Here is a tiny trained network, its code and every weight. The questions are about switching its units off for an input and a class, where a switched-off unit gives its printed mean instead of its output.

import numpy as np


def w(rows, s, z=0):
    codes = np.array(rows[::2]) - 128.0
    scale = np.full(codes.shape[1], s)
    scale[-1] = z or s
    return codes * scale


def f(y):
    return y / 2 * (1 + np.tanh(0.7978845608 * (y + 0.044715 * y**3)))


def log_softmax(a):
    a = a - a.max(-1, keepdims=True)
    return a - np.log(np.exp(a).sum(-1, keepdims=True))


def net(x, mask):
    res = np.array(x, float).reshape(1, 5) / 4 @ E
    y = f(res @ A[0][:, :-1].T + A[0][:, -1])
    res = res + np.where(mask, y, B[0][:, -1]) @ B[0][:, :-1]
    return log_softmax(res[-1] @ U[:, :-1].T + U[:, -1])


A, B = {}, {}
E = w([
[167,191,198,72,153,236,3,48],'x0',
[108,149,102,228,159,66,2,116],'x1',
[40,50,61,144,196,222,105,191],'x2',
[13,108,191,174,117,134,135,67],'x3',
[199,23,99,179,114,163,150,31],'x4',
],0.0098)
A[0] = w([
[53,175,172,84,112,100,129,207,65],'N1',
[103,63,116,131,158,222,82,183,29],'N2',
[241,151,70,97,154,145,84,183,112],'N3',
[35,120,255,141,135,156,116,57,73],'N4',
[175,136,173,162,60,58,158,123,43],'N5',
[123,123,203,67,131,204,212,126,73],'N6',
[79,199,161,49,145,112,93,166,57],'N7',
[125,118,140,154,163,86,78,153,51],'N8',
[173,79,102,151,93,162,140,44,55],'N9',
[151,179,179,92,156,223,58,73,37],'N10',
[77,94,182,153,78,117,134,116,113],'N11',
[141,75,98,142,107,151,133,49,70],'N12',
[207,176,250,126,73,81,111,83,70],'N13',
[125,147,127,214,169,90,38,100,82],'N14',
[111,115,112,177,154,240,106,189,1],'N15',
],0.011,0.0054)
B[0] = w([
[153,117,74,111,157,109,99,73,198],'N1',
[73,191,151,130,172,165,147,131,213],'N2',
[66,82,151,56,10,128,85,130,231],'N3',
[100,75,123,77,51,157,93,152,222],'N4',
[80,178,101,132,151,166,152,148,201],'N5',
[227,161,171,114,137,176,149,158,210],'N6',
[150,87,97,103,169,94,95,65,195],'N7',
[181,148,128,107,133,136,150,129,162],'N8',
[127,131,102,103,160,91,78,69,204],'N9',
[146,127,30,215,122,44,173,191,252],'N10',
[149,87,125,106,50,105,124,161,167],'N11',
[146,102,85,113,166,125,101,96,190],'N12',
[32,155,159,134,192,166,142,142,253],'N13',
[222,190,169,106,125,177,131,165,229],'N14',
[65,169,140,116,156,147,145,118,197],'N15',
],0.012,0.013)
U = w([
[56,138,152,133,157,132,155,106,17],'0',
[166,92,81,103,150,93,89,7,35],'1',
[107,78,142,99,11,120,108,128,175],'2',
[145,101,56,191,102,62,201,171,228],'3',
[237,137,191,116,126,139,142,129,201],'4',
[125,93,166,143,112,95,126,129,253],'5',
],0.014,0.0024)

Each question gives the input, the list of numbers given to net, and the class t.
The units are the neurons (one row each of A and B). Each row of codes is followed by its name. A weight is (code - 128) times the scale printed after its matrix; where a second scale follows, it is the last column's (A, B and U).
mask holds one flag per neuron, in row order. A switched-off neuron (its flag False) gives its mean, the last column of its row in B, instead of its output. The means were averaged over made-up inputs and are rounded, as every weight is.
A unit's drop is (log p(t) with every unit on - log p(t) with that unit switched off) / (log p(t) with every unit on - log p(t) with every unit switched off).
most important unit: the unit with the biggest drop
top k neurons: the k neurons with the biggest drops, biggest first
drop when u is switched off: that unit's drop, to one decimal
input [1,-6,6,-7,5], class 2: most important unit -> N3
input [-5,-1,-6,8,-3], class 2: top 3 neurons -> [N11, N4, N10]
input [2,2,-5,-3,-6], class 1: top 3 neurons -> [N7, N1, N2]
input [6,6,-1,-4,1], class 3: top 2 neurons -> [N10, N6]
input [-5,0,5,2,-1], class 0: top 3 neurons -> [N10, N2, N15]
input [-3,-5,-2,1,0], class 4: top 3 neurons -> [N10, N6, N3]
input [-7,-1,-1,3,-7], class 1: top 2 neurons -> [N1, N10]
input [-7,6,7,-5,0], class 0: top 3 neurons -> [N10, N2, N15]
input [-4,7,3,2,1], class 4: top 2 neurons -> [N14, N10]
input [5,-6,6,-3,-7], class 1: top 2 neurons -> [N7, N1]
input [7,4,-6,-7,6], class 2: top 2 neurons -> [N3, N2]
input [8,-4,-3,4,-8], class 1: top 2 neurons -> [N7, N1]
input [6,-2,1,-3,-5], class 3: top 2 neurons -> [N10, N9]
input [-4,-7,-5,0,2], class 4: most important unit -> N6
input [4,-8,-6,-8,4], class 2: top 2 neurons -> [N3, N14]
input [-3,2,-4,4,4], class 0: top 3 neurons -> [N10, N3, N5]
input [0,2,-4,-2,1], class 0: drop when N13 is switched off -> 0.1
input [-2,6,-5,0,-2], class 4: drop when N2 is switched off -> 0.2
input [7,-8,-8,-3,2], class 0: drop when N13 is switched off -> 1.8
input [-4,5,-8,0,4], class 0: most important unit -> N13
input [-3,2,1,0,5], class 1: drop when N10 is switched off -> 1.1
